Below is a small trained network, with its code and all its weights. Each question gives an input and a target symbol and asks what happens when units are switched off, that is, made to give their printed mean instead of their output.

import numpy as np


def w(rows, s, z=0):
    codes = np.array(rows[::2]) - 128.0
    scale = np.full(codes.shape[1], s)
    scale[-1] = z or s
    return codes * scale


def f(y):
    return y / 2 * (1 + np.tanh(0.7978845608 * (y + 0.044715 * y**3)))


def softmax(a):
    e = np.exp(a - a.max(-1, keepdims=True))
    return e / e.sum(-1, keepdims=True)


def log_softmax(a):
    a = a - a.max(-1, keepdims=True)
    return a - np.log(np.exp(a).sum(-1, keepdims=True))


def net(x, mask):
    ids = ['ΔΨΩβγεζηλμπσφ'.index(c) for c in x.split()]
    T = len(ids)
    res = E[ids] + P[:T]
    u = 0
    for l in range(2):
        q, k, v = (res @ M[l].T for M in (Q, K, V))
        z = softmax(np.where(np.tri(T) > 0, q @ k.T / 2**0.5, -1e9)) @ v
        res = res + np.where(mask[u], z, O[l][:, -1]) @ O[l][:, :-1]
        u += 1
        y = f(res @ A[l][:, :-1].T + A[l][:, -1])
        res = res + np.where(mask[u : u + 16], y, B[l][:, -1]) @ B[l][:, :-1]
        u += 16
    return log_softmax(res[-1] @ U[:, :-1].T + U[:, -1])


Q, K, V, O, A, B = {}, {}, {}, {}, {}, {}
E = w([
[125,141,139,27,173],'Δ',
[140,116,95,119,136],'Ψ',
[127,127,135,214,204],'Ω',
[75,4,140,98,76],'β',
[170,81,189,111,145],'γ',
[71,145,150,127,137],'ε',
[197,154,74,133,167],'ζ',
[107,55,164,169,152],'η',
[171,122,141,127,185],'λ',
[111,62,98,99,172],'μ',
[151,174,188,133,54],'π',
[89,147,114,77,21],'σ',
[158,210,153,120,87],'φ',
],0.018)
P = w([
[77,223,80,215,115],'0',
[85,207,78,231,134],'1',
[56,127,147,81,48],'2',
[90,186,73,240,141],'3',
[51,83,129,79,67],'4',
[106,166,74,255,143],'5',
[43,85,137,63,65],'6',
],0.0051)
Q[0] = w([
[122,249,141,80,158],'L0H0',
[156,183,123,147,191],'L0H0',
],0.02)
K[0] = w([
[48,85,85,250,224],'L0H0',
[71,148,103,70,149],'L0H0',
],0.018)
V[0] = w([
[59,112,30,154,120],'L0H0',
[219,96,3,103,76],'L0H0',
],0.0032)
O[0] = w([
[64,189,189,13,232,68],'L0H0',
[126,70,244,171,253,10],'L0H0',
],0.0013,0.0012)
A[0] = w([
[180,182,56,193,199,98],'L0N0',
[146,131,103,148,132,61],'L0N1',
[170,97,40,67,44,116],'L0N2',
[157,132,1,142,168,77],'L0N3',
[117,150,106,128,122,108],'L0N4',
[100,155,92,106,123,58],'L0N5',
[138,109,116,97,137,110],'L0N6',
[148,102,127,63,155,118],'L0N7',
[64,155,126,173,127,68],'L0N8',
[138,212,80,124,161,18],'L0N9',
[162,136,73,90,111,129],'L0N10',
[86,116,118,136,115,17],'L0N11',
[165,109,178,125,150,119],'L0N12',
[239,127,133,161,225,3],'L0N13',
[161,113,165,130,151,143],'L0N14',
[203,161,50,122,196,105],'L0N15',
],0.012,0.0048)
B[0] = w([
[110,133,28,122,110,252],'L0N0',
[88,138,156,122,105,86],'L0N1',
[172,112,86,99,121,248],'L0N2',
[127,179,179,175,170,181],'L0N3',
[128,122,131,127,101,112],'L0N4',
[133,135,105,133,93,100],'L0N5',
[135,149,151,146,115,124],'L0N6',
[153,163,150,171,75,169],'L0N7',
[104,89,86,129,75,151],'L0N8',
[160,146,173,94,91,128],'L0N9',
[143,118,157,142,91,129],'L0N10',
[104,134,114,87,169,102],'L0N11',
[154,126,57,163,138,191],'L0N12',
[172,65,152,67,79,209],'L0N13',
[151,133,79,155,120,194],'L0N14',
[131,150,110,82,253,195],'L0N15',
],0.017,0.0025)
Q[1] = w([
[130,101,103,10,124],'L1H0',
[3,232,31,168,175],'L1H0',
],0.014)
K[1] = w([
[149,57,106,78,131],'L1H0',
[71,254,162,65,185],'L1H0',
],0.017)
V[1] = w([
[162,8,138,145,157],'L1H0',
[254,158,150,198,115],'L1H0',
],0.0072)
O[1] = w([
[209,72,186,120,127,253],'L1H0',
[228,162,71,254,81,221],'L1H0',
],0.0042,0.0025)
A[1] = w([
[119,97,178,158,188,133],'L1N0',
[187,133,160,82,108,3],'L1N1',
[50,142,193,249,116,40],'L1N2',
[133,109,79,135,111,129],'L1N3',
[129,113,128,93,191,20],'L1N4',
[60,139,152,145,100,127],'L1N5',
[91,192,157,168,129,119],'L1N6',
[114,63,168,117,125,20],'L1N7',
[125,108,143,122,158,70],'L1N8',
[78,112,205,217,194,80],'L1N9',
[152,174,210,74,168,159],'L1N10',
[133,200,165,135,178,107],'L1N11',
[75,162,143,138,128,145],'L1N12',
[78,136,116,79,154,45],'L1N13',
[149,150,222,115,98,11],'L1N14',
[99,118,147,183,198,86],'L1N15',
],0.012,0.0037)
B[1] = w([
[122,119,106,116,43,149],'L1N0',
[75,163,104,167,132,179],'L1N1',
[188,67,207,13,153,203],'L1N2',
[90,128,211,143,146,253],'L1N3',
[176,159,102,119,169,178],'L1N4',
[102,177,105,2,199,165],'L1N5',
[169,206,87,162,81,174],'L1N6',
[150,151,217,126,186,179],'L1N7',
[159,133,113,127,126,119],'L1N8',
[197,120,15,101,138,160],'L1N9',
[72,53,197,109,125,179],'L1N10',
[72,173,213,190,87,191],'L1N11',
[93,248,60,90,156,154],'L1N12',
[152,111,160,193,89,186],'L1N13',
[199,53,72,148,178,153],'L1N14',
[101,129,49,136,98,155],'L1N15',
],0.014,0.0041)
U = w([
[74,174,163,161,93,61],'Δ',
[92,181,66,183,147,101],'Ψ',
[18,72,52,187,196,237],'Ω',
[112,70,199,98,156,103],'β',
[215,116,112,229,84,250],'γ',
[69,152,87,90,164,184],'ε',
[123,175,136,172,211,130],'ζ',
[152,50,54,85,128,84],'η',
[168,138,70,139,219,39],'λ',
[129,145,14,139,112,52],'μ',
[222,193,151,77,87,3],'π',
[74,109,102,104,2,192],'σ',
[129,205,96,141,80,51],'φ',
],0.006,0.0037)

Each question gives the input, a string of symbols that net reads in full, and the target symbol t.
The units are the heads (2 rows each of Q, K, V and O) and the neurons (one row each of A and B). Each row of codes is followed by its name. A weight is (code - 128) times the scale printed after its matrix; where a second scale follows, it is the last column's (O, A, B and U).
mask holds one flag per unit, layer by layer, with each layer's heads first. A switched-off unit (its flag False) gives its mean, the last column of its rows in O or B, instead of its output. The means were averaged over made-up inputs and are rounded, as every weight is.
A unit's drop is (log p(t) with every unit on - log p(t) with that unit switched off) / (log p(t) with every unit on - log p(t) with every unit switched off).
The circuit of an input: a set's keep is (log p(t) with only the set's units on - log p(t) with every unit switched off) / (log p(t) with every unit on - log p(t) with every unit switched off). Starting from the 12 units with the biggest drops (on a tie, the unit counted first), units are removed one at a time, each time the one whose removal leaves the highest keep (on an exact tie, the one counted first), for as long as the keep stays at least 0.8.
circuit, biggest first: the units of the circuit, biggest drop first
k most important neurons: the k neurons with the biggest drops, biggest first
top k neurons in layer l: the k neurons of layer l with the biggest drops, biggest first
drop of u: that unit's drop, to one decimal
input γ β ε π, target π: 2 most important neurons : [L1N2; L0N13]
input γ γ ζ γ ε Ψ, target Ψ: top 3 neurons in layer 0 : [L0N3; L0N0; L0N15]
input γ π γ β β Ω, target Ω: 3 most important neurons : [L0N0; L1N3; L0N8]
input Ω η β γ β φ, target φ: most important neuron : [L0N13]
input γ λ ε π ε, target ε: circuit, biggest first : [L1N5; L0N2; L1N12; L1H0]
input φ Ω γ Ψ γ γ Δ, target γ: top 2 neurons in layer 0 : [L0N7; L0N15]
input γ π φ, target γ: 2 most important neurons : [L1N14; L0N0]
input β Ω μ φ φ η, target η: top 2 neurons in layer 0 : [L0N2; L0N0]
input Ω π Ψ π σ ζ β, target β: circuit, biggest first : [L1N7; L1H0]
input φ σ β Δ, target Δ: 2 most important neurons : [L0N13; L1N11]
input β π γ ζ π γ Ψ, target γ: 4 most important neurons : [L0N13; L0N0; L0N15; L0N12]
input λ γ γ σ γ ζ, target ζ: 3 most important neurons : [L0N0; L0N15; L0N3]
input π β β β Δ, target β: 2 most important neurons : [L1N10; L0N0]
input Ω Δ π λ, target λ: 3 most important neurons : [L0N0; L0N13; L0N15]
input Δ Δ σ γ β ε, target ε: 2 most important neurons : [L1N5; L1N12]
input Ω γ π λ, target λ: 3 most important neurons : [L0N0; L0N15; L0N13]
input σ π γ γ γ φ, target φ: 4 most important neurons : [L0N13; L1N6; L0N2; L0N9]
input γ γ ε Ω γ β, target β: 2 most important neurons : [L1N7; L0N2]
input η γ π, target γ: top 4 neurons in layer 0 : [L0N13; L0N0; L0N12; L0N15]
input π ε π γ π, target γ: top 2 neurons in layer 1 : [L1N14; L1N5]
input ε η γ ζ η β Δ, target β: top 2 neurons in layer 0 : [L0N2; L0N0]
input Ω γ ε Ω Ω π γ, target γ: top 2 neurons in layer 0 : [L0N15; L0N7]
input η β π, target β: top 2 neurons in layer 0 : [L0N0; L0N7]
input γ π Ω Ψ μ Δ, target Δ: drop of L0N15 : 0.2
input β μ π, target β: drop of L1H0 : 0.7
